How the points are linked:
d: ZQ->MH, ZD->LQ, FB->FQ, MH->NH, NH->PB, MT->HP, SC->DC, DC->MB, HT->NZ, JL->SC, SQ->QZ, LQ->ZT, QN->MJ, PP->TC, TB->FS, PZ->BR, TR->ZP, MN->TL, ZZ->ZN, DN->MN, FT->RZ, HM->SN, LD->ZD, FR->LD, TP->TR, ZL->QT, GR->HT, LF->FT, ZP->HM, QP->HF, HP->BZ, CP->MT, RJ->ZZ, QT->PR, QZ->GR, TC->BC, TT->FF, SZ->FB, RZ->LJ, QR->DZ, MB->LF, TJ->DN, FF->SZ, BF->CP, TL->JL, RM->RP, CD->QN, NZ->TT, GP->HH, PR->GP, LM->ZL, HF->GT, BC->SF, SN->QP, SF->FR, GT->TB, FQ->RJ, CM->BF, PB->TJ, MJ->ZQ, LJ->QR, ZT->QM, HN->LM, BZ->PZ, DZ->PP, HH->TP, FS->CM, RP->HN, QM->RM, BR->SQ, ZN->CD
j: ZQ->FF, ZD->RZ, FB->PZ, MH->SZ, NH->FB, MT->HM, SC->MJ, DC->ZQ, HT->BF, JL->QN, SQ->TB, LQ->LJ, QN->NZ, PP->JL, TB->GP, PZ->HF, TR->RM, MN->ZN, ZZ->QZ, DN->ZZ, FT->PB, HM->HN, LD->FT, FR->LF, TP->QM, ZL->FR, GR->CM, LF->NH, ZP->RP, QP->ZL, HP->SN, CP->ZP, RJ->SQ, QT->LD, QZ->FS, TC->SC, TT->MT, SZ->BZ, RZ->TJ, QR->MN, MB->MH, TJ->RJ, FF->HP, BF->TR, TL->CD, RM->PP, CD->HT, NZ->CP, GP->LQ, PR->ZD, LM->SF, HF->QT, BC->DC, SN->LM, SF->MB, GT->PR, FQ->BR, CM->TP, PB->FQ, MJ->TT, LJ->DN, ZT->QR, HN->BC, BZ->QP, DZ->TL, HH->ZT, FS->HH, RP->TC, QM->DZ, BR->GT, ZN->GR
z: ZQ->HP, ZD->TJ, FB->HF, MH->BZ, NH->PZ, MT->HN, SC->TT, DC->FF, HT->TR, JL->NZ, SQ->GP, LQ->DN, QN->CP, PP->QN, TB->LQ, PZ->QT, TR->PP, MN->GR, ZZ->FS, DN->QZ, FT->FQ, HM->BC, LD->PB, FR->NH, TP->DZ, ZL->LF, GR->TP, LF->FB, ZP->TC, QP->FR, HP->LM, CP->RP, RJ->TB, QT->FT, QZ->HH, TC->MJ, TT->HM, SZ->QP, RZ->RJ, QR->ZN, MB->SZ, TJ->SQ, FF->SN, BF->RM, TL->HT, RM->JL, CD->BF, NZ->ZP, GP->LJ, PR->RZ, LM->MB, HF->LD, BC->ZQ, SN->SF, SF->MH, GT->ZD, FQ->GT, CM->QM, PB->BR, MJ->MT, LJ->ZZ, ZT->MN, HN->DC, BZ->ZL, DZ->CD, HH->QR, FS->ZT, RP->SC, QM->TL, BR->PR, ZN->CM
q: ZQ->SN, ZD->RJ, FB->QT, MH->QP, NH->HF, MT->BC, SC->MT, DC->HP, HT->RM, JL->CP, SQ->LQ, LQ->ZZ, QN->ZP, PP->NZ, TB->LJ, PZ->LD, TR->JL, MN->CM, ZZ->HH, DN->FS, FT->BR, HM->DC, LD->FQ, FR->FB, TP->TL, ZL->NH, GR->QM, LF->PZ, ZP->SC, QP->LF, HP->SF, CP->TC, RJ->GP, QT->PB, QZ->ZT, TC->TT, TT->HN, SZ->ZL, RZ->SQ, QR->GR, MB->BZ, TJ->TB, FF->LM, BF->PP, TL->BF, RM->QN, CD->TR, NZ->RP, GP->DN, PR->TJ, LM->MH, HF->FT, BC->FF, SN->MB, SF->SZ, GT->RZ, FQ->PR, CM->DZ, PB->GT, MJ->HM, LJ->QZ, ZT->ZN, HN->ZQ, BZ->FR, DZ->HT, HH->MN, FS->QR, RP->MJ, QM->CD, BR->ZD, ZN->TP
u: ZQ->SF, ZD->TB, FB->FT, MH->FR, NH->LD, MT->ZQ, SC->HN, DC->LM, HT->JL, JL->RP, SQ->DN, LQ->FS, QN->TC, PP->ZP, TB->ZZ, PZ->PB, TR->NZ, MN->QM, ZZ->QR, DN->ZT, FT->PR, HM->FF, LD->GT, FR->HF, TP->HT, ZL->PZ, GR->TL, LF->QT, ZP->TT, QP->FB, HP->MH, CP->MJ, RJ->LJ, QT->BR, QZ->MN, TC->HM, TT->DC, SZ->LF, RZ->GP, QR->TP, MB->ZL, TJ->LQ, FF->MB, BF->QN, TL->RM, RM->CP, CD->PP, NZ->SC, GP->QZ, PR->SQ, LM->BZ, HF->FQ, BC->SN, SN->SZ, SF->QP, GT->RJ, FQ->RZ, CM->CD, PB->ZD, MJ->BC, LJ->HH, ZT->CM, HN->HP, BZ->NH, DZ->TR, HH->GR, FS->ZN, RP->MT, QM->BF, BR->TJ, ZN->DZ
g: ZQ->DC, ZD->PR, FB->NH, MH->MB, NH->LF, MT->TT, SC->TC, DC->BC, HT->CD, JL->PP, SQ->RJ, LQ->GP, QN->JL, PP->RM, TB->SQ, PZ->FB, TR->BF, MN->QR, ZZ->DN, DN->LJ, FT->LD, HM->MT, LD->QT, FR->ZL, TP->CM, ZL->QP, GR->ZN, LF->FR, ZP->CP, QP->BZ, HP->FF, CP->NZ, RJ->TJ, QT->HF, QZ->ZZ, TC->RP, TT->MJ, SZ->MH, RZ->ZD, QR->ZT, MB->SF, TJ->RZ, FF->ZQ, BF->HT, TL->DZ, RM->TR, CD->TL, NZ->QN, GP->TB, PR->GT, LM->SN, HF->PZ, BC->HN, SN->HP, SF->LM, GT->BR, FQ->PB, CM->GR, PB->FT, MJ->SC, LJ->LQ, ZT->HH, HN->HM, BZ->SZ, DZ->QM, HH->FS, FS->QZ, RP->ZP, QM->TP, BR->FQ, ZN->MN

The rows follow the links: the fewer symbols apart two points are, the more alike their rows tend to be.

Each row is also shifted at random along 3 hidden directions that mean nothing.

Row, then point:
[47,-3,43,-49,9,18,7,-13,4,-35,12,43,-4,33,-13,20,34,5,27,2,-24,59,-14,17,-19]; point LJ
[39,-29,-43,-22,30,1,-1,-25,21,9,-18,-34,-25,-51,29,17,-25,85,6,33,-50,-62,-13,0,65]; point SZ
[-14,-24,-49,1,15,1,-14,-27,23,36,-1,-46,-35,-43,-5,6,-30,37,-12,-21,19,-44,12,27,41]; point ZL
[-32,19,39,-14,-34,-10,21,26,5,-39,19,40,30,57,-12,-2,51,-79,-4,28,-21,42,8,13,-33]; point GR
[-35,6,-42,79,-29,-21,39,24,-27,45,-43,-46,-10,-25,-2,-31,-60,-4,-34,-36,72,6,42,-9,-33]; point ZQ
[32,-3,-24,-17,34,-48,-8,12,16,-63,-17,13,-13,-17,56,-27,-15,-11,-4,52,-33,-11,14,18,-7]; point LM
[3,26,26,14,0,28,-10,10,-12,22,3,-2,39,1,9,15,14,25,22,11,-31,-12,-49,-67,22]; point HT
[45,-5,-27,-15,44,-37,-10,5,3,-44,-20,0,-20,-28,50,-15,-26,4,1,34,-18,15,6,9,-12]; point SF
[-59,20,10,41,-34,3,29,27,-14,19,12,-12,41,5,-9,-8,23,-43,-8,8,13,19,-20,-34,13]; point PP
[-21,-38,-5,-33,-33,10,33,-11,32,-2,7,2,-30,12,-28,27,32,-9,-17,-2,-12,-2,35,65,-2]; point TJ
[-9,-22,-40,8,34,-11,-14,-20,17,16,10,-39,-28,-51,4,7,-15,16,-5,-13,25,14,-9,20,53]; point QP
[22,22,29,3,-17,31,38,6,-14,21,-19,-3,41,-5,9,22,14,65,15,23,-55,-19,-47,-66,28]; point CD
[-21,15,3,42,-55,-4,58,41,-20,18,-36,-14,30,9,11,-8,-18,4,-25,23,-15,-36,19,-35,-27]; point NZ
[11,28,35,-9,-34,12,13,21,-20,1,-15,30,29,41,-2,-1,3,17,4,13,-43,-56,2,-27,-51]; point TP
[-16,-34,-33,11,-13,-9,20,-7,15,11,-10,-21,-42,-19,-16,-2,-22,-12,-29,-23,48,14,41,58,-15]; point NH
[-34,-37,3,-23,-3,12,22,-23,31,-3,32,0,-26,-8,-27,34,49,-30,-6,-12,23,59,8,64,33]; point ZD
[-38,-40,-29,-10,11,-22,12,-8,35,-20,14,-18,-40,-19,-2,0,13,-53,-17,2,23,48,29,65,21]; point LF
[-13,12,-21,36,15,-8,16,11,-14,10,-13,-40,22,-38,27,0,-3,9,7,11,7,44,-39,-51,54]; point MT
[21,39,48,0,4,5,-36,10,-26,-9,6,41,37,43,10,-14,1,9,20,4,-16,-15,-27,-58,-32]; point DZ
[49,3,40,-47,12,31,-40,-27,-3,1,20,38,-1,23,-19,19,20,36,30,-11,-30,-13,-27,-14,-7]; point DN
[-11,-41,-15,-12,-46,34,72,-20,21,40,-11,-27,-36,-9,-50,46,10,41,-22,-24,5,-15,34,53,13]; point RZ
[-36,-24,-38,-4,22,-22,-38,-18,22,-2,21,-24,-33,-24,-7,-9,-4,-35,-7,-25,41,5,24,44,26]; point FR

The symbols that take the first to the second take the third to the fourth, perhaps in another order. What is the fourth?
Answers are names.
A [-14,16,-11,33,32,-12,-11,6,-14,2,0,-31,29,-32,34,-16,-2,-14,9,7,15,41,-39,-42,52]
B [48,-3,-21,-42,73,-43,-63,-7,22,-67,11,13,-13,-20,63,-14,-3,3,13,59,-57,-27,-7,13,32]
C [-32,16,26,7,-45,13,-18,14,-15,24,21,22,20,53,-33,-5,4,-16,-12,-18,-1,-74,18,-6,-47]
D RM

A [43,-7,-34,12,8,-30,34,9,-3,-16,-52,-9,-21,-34,35,-15,-44,44,-13,30,-8,-7,23,5,-26]
B [43,-3,-30,-7,51,-33,-26,-12,0,-26,-15,-6,-18,-37,45,-15,-30,25,12,10,-4,10,-4,-6,9]
C [-38,26,-1,39,-40,-12,7,30,-20,20,-9,-4,34,28,1,-25,-13,-19,-20,12,-2,-69,13,-37,-19]
D CP

A [2,-18,14,-36,-15,7,-5,-6,18,-18,12,40,-25,38,-28,8,13,-22,-9,-7,0,-10,35,59,-48]
B [-43,-3,24,-15,-30,37,16,-1,18,13,35,5,17,22,-35,36,62,-22,6,7,-34,-10,-21,6,39]
C [-3,-34,3,-25,-40,14,9,-15,18,8,7,13,-27,25,-37,13,1,0,-16,-22,3,-36,45,55,-35]
D HH

A [-26,13,27,8,-14,43,-51,-18,-11,58,35,5,14,27,-52,7,3,14,14,-63,21,-52,-22,-23,9]
B [-30,19,6,26,-28,-22,26,40,-10,-19,-13,12,41,23,16,-22,7,-52,-21,39,-16,-1,7,-21,-21]
C [11,-6,20,-26,-19,4,-9,-7,-1,-14,12,42,-22,39,-34,-4,8,-32,0,-31,28,32,28,37,-74]
D CD

A [16,-4,-29,0,9,-44,23,18,2,-46,-34,3,-17,-14,45,-30,-17,-20,-20,44,-10,17,29,28,-20]
B [-16,-39,-54,-30,17,-7,-51,-13,39,14,12,-31,-31,-26,0,-3,-18,35,-16,12,-34,-132,23,40,51]
C [-18,0,-42,20,-6,-41,12,25,4,-15,-24,-14,-3,-12,24,-30,-31,-21,-26,30,-8,-50,38,12,-12]
D QP

A [-48,4,-34,30,16,-19,-10,13,1,11,3,-40,18,-30,24,-16,-2,-23,-14,19,-1,-20,-22,-20,54]
B [-41,-17,-40,14,-10,-27,34,26,24,-3,-19,-39,0,-24,26,-5,1,-8,-32,58,-41,-55,16,10,44]
C [23,24,43,-15,-29,14,43,18,-9,-26,-23,30,33,28,1,15,32,15,9,40,-52,9,-15,-33,-28]
D TL

A [6,-16,-31,-4,50,-8,-24,-27,12,4,4,-25,-24,-49,24,2,-10,19,8,-2,13,28,-17,12,57]
B [-23,-42,-43,-11,3,-14,0,-11,32,-2,2,-28,-37,-27,-5,6,-9,-5,-23,5,2,-29,38,58,27]
C [10,43,13,25,-6,-29,-22,35,-39,-10,-21,16,33,28,23,-46,-29,-18,-4,10,0,-35,7,-38,-53]
D MJ

A [-23,21,24,18,-7,16,5,13,-7,25,4,-15,40,-1,6,13,26,17,15,16,-32,2,-47,-57,44]
B [25,43,10,30,26,-26,-44,23,-41,-13,-13,16,37,5,41,-41,-34,-13,12,5,12,-2,-17,-66,-31]
C [-18,-22,-24,-18,18,-34,-68,-6,20,-29,27,16,-34,14,-10,-26,-17,-59,-13,-15,31,-17,47,63,-30]
D PR

A [-23,-6,-37,16,-8,-42,12,22,10,-31,-17,-9,-10,-10,23,-28,-25,-30,-32,40,-12,-46,35,25,-10]
B [-21,-27,-47,-8,37,-12,-40,-24,27,9,22,-36,-28,-41,1,6,-9,2,-6,-5,8,-39,8,33,53]
C [11,12,36,-32,21,34,-69,-22,0,15,45,24,16,25,-27,19,27,13,25,-24,-19,-30,-37,-20,25]
D QM

A [-10,20,26,0,1,18,26,10,-3,-2,4,-3,46,-5,20,25,44,10,22,38,-51,28,-54,-53,48]
B [-67,13,15,-8,-12,-21,13,39,15,-48,25,13,47,36,18,-9,62,-87,-13,69,-49,10,-12,3,30]
C [29,1,45,-55,25,27,-29,-24,16,-19,39,35,11,23,-7,30,54,-8,34,8,-29,45,-35,-3,25]
D QR

A [-32,30,13,30,-4,16,-33,13,-17,33,16,-12,40,5,-1,-1,10,-3,8,-2,-6,-39,-42,-58,28]
B [-13,17,-23,29,28,-6,-18,8,-10,18,-4,-29,23,-33,31,-9,-11,23,5,12,-8,-21,-38,-50,54]
C [-15,-1,32,-23,-2,41,-30,-16,13,28,38,8,14,12,-30,38,38,19,17,-14,-30,-22,-38,-11,40]
D HT

A [-44,20,21,38,-16,18,30,19,-13,23,9,-17,40,-1,-6,11,32,-21,7,5,3,51,-45,-54,33]
B [-51,15,0,46,-40,17,27,27,-10,39,-11,-17,40,8,-4,-2,-3,-2,-17,2,1,-37,-8,-48,12]
C [-52,8,31,-10,-26,19,-40,4,2,12,51,23,22,49,-37,-1,38,-45,4,-11,-10,-46,-1,5,6]
D ZN

A [11,-17,-28,6,49,-6,-16,-24,19,5,7,-32,-22,-51,15,6,-10,22,7,-9,21,36,-12,6,54]
B [-27,-32,-39,-12,17,-20,-20,-11,28,-20,21,-13,-38,-16,1,-3,4,-51,-22,4,13,2,29,62,22]
C [12,-25,-28,-23,-3,-21,7,-11,12,-13,-10,1,-41,0,-6,-9,-27,-4,-20,-7,10,-26,46,62,-28]
D FT

A [-36,5,32,-13,-12,32,-9,-12,9,13,42,9,16,23,-37,31,60,-25,15,-13,0,35,-37,0,30]
B [-31,20,39,6,-39,3,-9,17,-18,-13,19,37,26,60,-22,-15,16,-50,-6,-5,8,-1,13,-3,-57]
C [-47,-1,-38,25,8,-30,-14,21,4,11,5,-37,13,-23,21,-19,-10,-27,-21,20,-12,-54,5,-5,47]
D SN

A [-44,-5,22,-9,-50,35,39,5,12,20,12,1,11,24,-36,28,46,-14,-10,14,-32,-23,-2,6,15]
B [14,34,45,0,2,5,-11,10,-21,-18,4,32,46,27,18,-8,28,-9,27,21,-24,42,-41,-51,-2]
C [-29,7,-25,11,26,-24,-3,9,18,-7,12,-33,23,-35,38,-1,17,-19,0,51,-43,-6,-29,-26,79]
D LM

A [-28,-18,-35,-9,22,-30,-63,-7,16,-15,24,2,-35,8,-8,-30,-21,-52,-15,-22,31,-29,46,63,-10]
B [-40,-17,-43,-5,42,-27,-90,-17,16,-9,40,-13,-28,-9,-1,-25,-13,-54,-10,-31,43,-32,25,51,23]
C [-1,21,38,5,-44,10,22,16,-27,1,-12,32,28,48,-23,-10,1,-7,-3,2,-6,-23,13,-25,-59]
D ZN

A [14,36,33,18,4,21,-26,1,-27,19,3,9,39,8,6,-9,-8,23,23,-12,-3,-14,-45,-75,0]
B [6,22,6,26,-31,-9,56,39,-25,-8,-47,1,30,8,28,-15,-15,9,-14,34,-23,-1,6,-39,-34]
C [-47,9,31,-11,-42,15,5,9,5,-15,31,27,23,49,-26,2,56,-62,-5,13,-13,0,2,21,-11]
D BF

A [-46,4,-29,45,7,-14,18,16,-3,13,-8,-49,17,-38,15,-9,-1,-20,-14,14,23,24,-19,-26,56]
B [-19,-44,-33,-11,12,-2,29,-19,38,-4,0,-48,-33,-53,7,27,15,12,-13,25,-14,15,6,40,74]
C [-9,28,2,35,-29,-16,41,36,-22,-8,-31,4,31,20,15,-19,-8,-17,-18,19,-5,-7,12,-32,-42]
D HP

A [20,23,37,0,-45,22,30,18,-26,7,-21,32,25,37,-14,-4,-6,26,-2,1,-21,-44,3,-37,-56]
B [33,23,3,17,-13,-9,27,32,-19,0,-49,7,30,-5,32,-14,-30,39,-3,38,-41,-47,-1,-54,-21]
C [37,-7,26,-40,-16,16,-13,-14,-5,-6,2,42,-17,38,-24,12,-5,21,4,-11,-14,-29,27,32,-57]
D QM

